After every row comes roughly how far along a hidden order it lies, from 0 to 20.
[  1   4 -13   3   6   0  -1  -3  25  -4   0   0   9 -11  23  11  35  22
   6  -7   4   4   1  10  19  49  -1 -33 -15   3  -4 -10 -27  -4  -8   3
   3   2  -7   0  -3  -4   6 -21   5   5   5 -11  -9 -29 -17  14   7  -2
 -19  18  19  10   6  16  -6 -24  -3  -5  18   5   1  -4  11   2   5   1
   1  23   5 -14   1  26  -2  -8  56 -24  -1 -33   2   1 -11  -3  11   2
 -19   0  -1  20 -24 -63 -10  -9   4  12  -1  10   7   0  -6  14   1   2
  -8   5   1  -5  -6 -18 -13  -1  12  12   2  13   5   1   5   3   2   0
  -2  13  11] -> 19
[  9   1  -8  -3  10   1  -2   3  41   3   0  -4  12 -24  26  24  22  37
   8  -7   4   5   1   6   3  38  -5 -22 -19  27  -2  10 -41  -5   4   5
   7  -2 -20 -13  -1   7   1 -12   9   3  -9 -15 -11 -17 -18  23   2 -12
 -10  10  13   8   6  19  -2 -44   7 -11  16 -14   1   7   0   0   2   1
   2  27   3 -14   7  17  -1   4  42 -22  -1 -12   2  -3 -15   0   8   6
 -11   8   3  -6 -35 -10  -4  -9  12  16  -2  10   7   4  -5  16   4   5
  -6   2   1  -6  -4 -11 -22 -18   8   8  -1  17  11   5  23  -2  -1  24
  -2   7  10] -> 18
[  1   3 -14  -1   7  -1   3 -20  20 -46  -1   1  -1  -1  -3  -3  11  10
   5  -1   3   1   2  -6  19   8   1 -18   1 -10  -5 -14 -10  -3 -15  -2
   4   1   0  18  -4 -10  16 -23  -6   1   5  -3   8 -20 -10  -3   6   2
 -13  16  14   3  -3  11  -8  -5  -7   1   1  12   0 -16  -8   1   5  -1
  -2  -6   3 -31  -8  15  -8 -18  22 -37   5 -21   3   6  -7   0   9  -2
 -13  -6  -3  47   1 -63 -10  -1  -3  -6  -5   7   1  -5  -9  -6   1  -3
  -1   0  10  -4  -8 -23  -8   8   9   7   3  -8   1  -1  -3   9   3  43
  -2   4 -29] -> 20
[ -1  20  -8  -7 -24   4  -1  21  20   0   1  -2   5  16   2 -32 -17 -23
  13   3  -2  15   0   5  15 -46 -11   4 -12 -13  -8  -6  19   2 -10  -3
   2  48 -14   8   6  -8   3  -1  18  -4  14  -1   6  -9 -21   7  -2  14
 -10   7   1  10  14  40  -7  17 -24   2  12  19  -3  -4 -25   3  -2   3
   3  15   5 -11 -20   6   3   6 -10 -10  -1 -24  -5  -8  33   3  -8   8
  -9 -12   1 -14   0   6  25  -6  -9   1   7   4  -4  -5  -3   1   1   4
   8  -3  -1   5   3 -10  16   6   5  29  10  39   2  -2 -15  -8  -2  55
   1   0   7] -> 12
[  0  12   2  -5 -25   8  -3  17  14   5   3  -4  12  11 -10 -23  -7 -24
   7  -1  -1  12   1   9  16  -9 -13 -23 -17 -22  -9  -2  -1   0  -4  -6
  -5  56  -2  -4  -1  -3   2  29  20  -2  31  -6  -1  -9 -41   6  -2  10
 -13  -1  12  17  16  36  -6  -3 -11   2   8  15  -2  -8   3   1   1   3
   1  -4   5  -9 -19   6   2  -4  -9 -10   1 -31  -6  -7  18   3  -1  -2
 -12 -13   2 -10 -18 -15  22   2 -13   0  13  11  -9  -3   4  -4  -1   2
   1   5  -6   6   2 -15  20  12   8  35   9  18   4  -2  -8   0   5   6
   0  -8   2] -> 11
[  0   2 -15  -1   7   0   2  -6  25 -14  -1   0  -1  -4  25   3  28  12
   7  -2   4   2   1   3  19  35   1 -27  -9   0  -5 -17 -16  -3  -9   3
   5   3 -10   7  -4  -9   9 -13   0   5   2  -8  -3 -32 -11   8   8   0
 -19  18  13   6   0  13  -8 -14  -3  -2  13  10   0  -8   3   3   6   2
   1  18   3 -20   4  22  -3  -6  47 -29   2 -28   3   3  -9  -3  11   3
 -17  -4  -3  28 -10 -63 -10 -10   1   6  -3   6   3  -2 -14   6   1   1
  -5   0   7  -6  -7 -19 -14   4  12  10   3  11   3  -1  -1   2  -1  29
  -1  13   6] -> 19
[-28   4 -13   1   6  -6  -5  10  20  -3  -3   8   2   7 -18   9  -5   2
   4   0   4  -6   1   9  -8 -30   9 -30  21  -9  -5 -23  21   4  -4 -13
 -18  -1   4   9  -3  -7  -4 -40  -2  -1 -11  42  -2 -10   8   7   6  -4
 -18  20  15  -2  12  -4  -2  16   1   1  12  11   7  -3  17  -2   4   1
   4  10  -4   8  18  -3  11   4  20 -12  -7  12   7  -2 -11   2  -1   2
  -6  -1  -9  13  11  43  -6   3   5   9  -4   8  12  -2   0  13  -3  -2
  -9  -6   1  -5  -4  25 -16   2  -4  -7  -7  19 -16  -2   2  -1   6   7
  -3   1  54] -> 3
[-16   2  -9  10   5  -4 -14   8  33  -1   3   0  16   7 -63  20   2 -13
   4  11  -5   4  -2   9   0 -34   4 -26  14 -12  -2   0   0   3  -1 -16
 -35  15  11   4  -7  -4   0 -15   7  -9  -1   8 -10  -7 -18   6   7  -6
  -2   8   7  -9  13  -4  -3   7  -9   3  14   3   6  -2   7 -18   6  -2
   1 -46   0 -18   3 -18   1  15  27 -38  -9  15   0  -3 -12  -3  -9   6
 -12 -14  -3  -1 -10 -18  -3  -3   9   5   1  15   8   8  23  16  -6   0
   8  -3  -2  -4   0   5 -21  -1  10   1   8  19  -2  -1   2   0 -24 -51
  -4   4   9] -> 0
[ 13   1  27  -8 -11   4   4   2   1   8  -1   1   7   4   2  -4   1   4
  -7   1   5  -6   5   1 -23  44  -8 -29 -27 -13  -1  13 -51  -2  21  -4
  -6   9  -5 -20  -2   1  -7  38   2   3   4  -8  -1   2 -40  -9  -3  -9
   8 -10  14  12   0 -12  10 -35  19   0 -24  12  -1  -1  25  -2 -16   1
  -5  -4   1  -9   7   6   0 -20 -28  22   7  -9   4  -4 -12  12  13 -15
  -1   0  -2  15 -31 -11  -1  20  -5 -11   3   8 -10   0   0 -32   0   0
 -17  11  -6  -1  -3  -3   4  13   1   5   1 -20   6   0  -1  15  28  -3
  -2 -28  -2] -> 8
[ -6   2  -8  -3   0  -2   3   6   9   2  -8  12   1   8   4   3  -2  10
  -2  -1   8 -24   2   3 -18   3   4 -29  -5 -10  -3 -18  -5   2   2  -8
  -3 -26   2   6  -3  -4  -8 -24  -8   0 -15  24   3   0   3   3   3  -8
 -15  16  17   4   6 -16   6  -2  16   1  -1  13   3  -3  25  -1   1   1
   1  18  -4  18  33  -4   8  -8  -2  18  -2  12   9  -2 -16  10   7  -5
   5   8  -8  26   6  51  -6  16   3   6  -5   3   8  -4  -2  -6  -1  -3
 -20   5  -2  -5  -5  22  -7   7 -13  -5 -10   9  -8  -2   0   3  45   1
  -4  -6  43] -> 5
